[185 103 121  52 104 143 161  99]  K112
[161 111 103 154 115 142 164 107]  K632
[155 117 125  90 186 133 105 115]  K455
where: [185] -> K112, 1
where: [155] -> K455, 1
where: [99] -> K112, 8
where: [104] -> K112, 5

[108  64 147  81] -> K930
[136  77 191 128] -> K750
[ 85  99 153 109] -> K693
[101 114  86 219] -> K475
[128 104  89 142] -> K207
[133 107 137 146] -> K932
[114 173 141 164] -> K579
[120 151 127 131] -> K351
[175 218 187 121] -> K105
where: [109] -> K693, 4
where: [147] -> K930, 3

[139 150  77  67 197 194  59  59] -> K935
[116 102 183 194  53  57 203 202] -> K251
[116 102 184 198  52  56 205 204] -> K688
[115 101 187 199 198  51 210 209] -> K752
[117 106 179 189  59  63 197 197] -> K457
[140 152  74  64 201 197  54  55] -> K29
where: [199] -> K752, 4
where: [101] -> K752, 2
where: [56] -> K688, 6

[138 115 124 134 130 120 132 125 119 120 146 123 139 129 132 120 125 129
 135 126 127 126 130 115 137 133 128 140 120 153 141 128 121 124 145 130
 126 126 134 137 123 135 122 119 119 135 116 125 129 126 140 126 128] = K623
[208 108 124 122 101 154 167 117  88  91 181 115  96 152 175  65 113  99
 163 125 159 144 183 115 137 119  85 167  88 196 155  86 112 112 170 120
 145  98 157  75 122 174 126  96  98 136  57 122 119 156 169 168 133] = K713
[121 136 139 124 131 125 120 129 133 131 121 126 127 127 120 130 130 133
 127 133 124 129 129 136 125 124 127 118 134 111 121 132 127 134 115 128
 131 131 126 119 130 118 134 128 133 128 136 127 127 126 120 134 128] = K614
[127 123 125 108 133 126 141 128 129 140 122 136 126 129 132 134 112 120
 129 128 136 141 127 110 124 126 126 126 123 129 119 149 125 112 131 131
 124 117 125 150 131 133 137 139 121 131 138 132 134 127 112 121 126] = K808
[140 117 127 118 131 139 125 124 111 124 150 126 144 133 126 123 121 136
 137 123 134 127 145 108 139 131 131 132 114 152 144 138 123 119 140 131
 134 126 135 132 125 124 128 118 121 139 120 127 128 123 139 130 124] = K34
[109 117 109 143 135 122 130 132 131 141 124 129 142 121 127 141 129 125
 122 123 119 120 103 116 131 138 140 137 129 138 123 134 133 119 135 128
 111 134 126 169 126 134 109 135 123 123 145 124 137 122 128 101 130] = K949
[145 113 123 128 136 144 119 124 102 113 170 118 163 134 126 119 124 147
 140 116 126 111 140  98 147 138 140 135 112 179 160 137 124 121 156 131
 130 136 144 137 116 120 117  99 116 143 108 126 131 118 156 127 123] = K193
[148 124 137 116 130 138 123 121 113 109 155 121 138 135 129 113 126 138
 135 122 133 123 152 122 135 128 126 127 119 147 146 132 122 129 140 129
 140 125 138 105 123 119 135 107 124 144 111 126 123 128 145 144 126] = K997
[121 128 130 147 137 134 108 128 118 120 143 120 156 125 119 130 141 147
 125 121 115 108 127 127 139 141 148 130 129 138 143 112 131 136 135 131
 125 144 132 131 120 114 119 112 130 133 125 125 126 118 146 124 131] = K851
[139 120 120 117 127 135 136 127 116 126 140 129 131 133 135 124 116 129
 136 128 134 129 135 110 135 131 126 139 118 149 137 135 123 116 144 127
 129 125 134 135 124 135 126 123 118 135 121 129 132 131 131 126 130] = K938
which: [145 113 123 128 136 144 119 124 102 113 170 118 163 134 126 119 124 147
 140 116 126 111 140  98 147 138 140 135 112 179 160 137 124 121 156 131
 130 136 144 137 116 120 117  99 116 143 108 126 131 118 156 127 123] -> K193
which: [127 123 125 108 133 126 141 128 129 140 122 136 126 129 132 134 112 120
 129 128 136 141 127 110 124 126 126 126 123 129 119 149 125 112 131 131
 124 117 125 150 131 133 137 139 121 131 138 132 134 127 112 121 126] -> K808
which: [208 108 124 122 101 154 167 117  88  91 181 115  96 152 175  65 113  99
 163 125 159 144 183 115 137 119  85 167  88 196 155  86 112 112 170 120
 145  98 157  75 122 174 126  96  98 136  57 122 119 156 169 168 133] -> K713
which: [121 128 130 147 137 134 108 128 118 120 143 120 156 125 119 130 141 147
 125 121 115 108 127 127 139 141 148 130 129 138 143 112 131 136 135 131
 125 144 132 131 120 114 119 112 130 133 125 125 126 118 146 124 131] -> K851
which: [109 117 109 143 135 122 130 132 131 141 124 129 142 121 127 141 129 125
 122 123 119 120 103 116 131 138 140 137 129 138 123 134 133 119 135 128
 111 134 126 169 126 134 109 135 123 123 145 124 137 122 128 101 130] -> K949
which: [140 117 127 118 131 139 125 124 111 124 150 126 144 133 126 123 121 136
 137 123 134 127 145 108 139 131 131 132 114 152 144 138 123 119 140 131
 134 126 135 132 125 124 128 118 121 139 120 127 128 123 139 130 124] -> K34

[165 114  98 141 176 215 188 110 113  76 116 179] -> K955
[104  95 105 117  95  95 119 114 113 160 108 101] -> K737
[138 115 141 115 154 200 184  90 111  72 123 164] -> K912
[106 144 143 117 106  97  96 131 119 142 124 109] -> K515
[104  95  95 117  95  95 119 114 113 175 105  47] -> K194
where: [164] -> K912, 12
where: [142] -> K515, 10

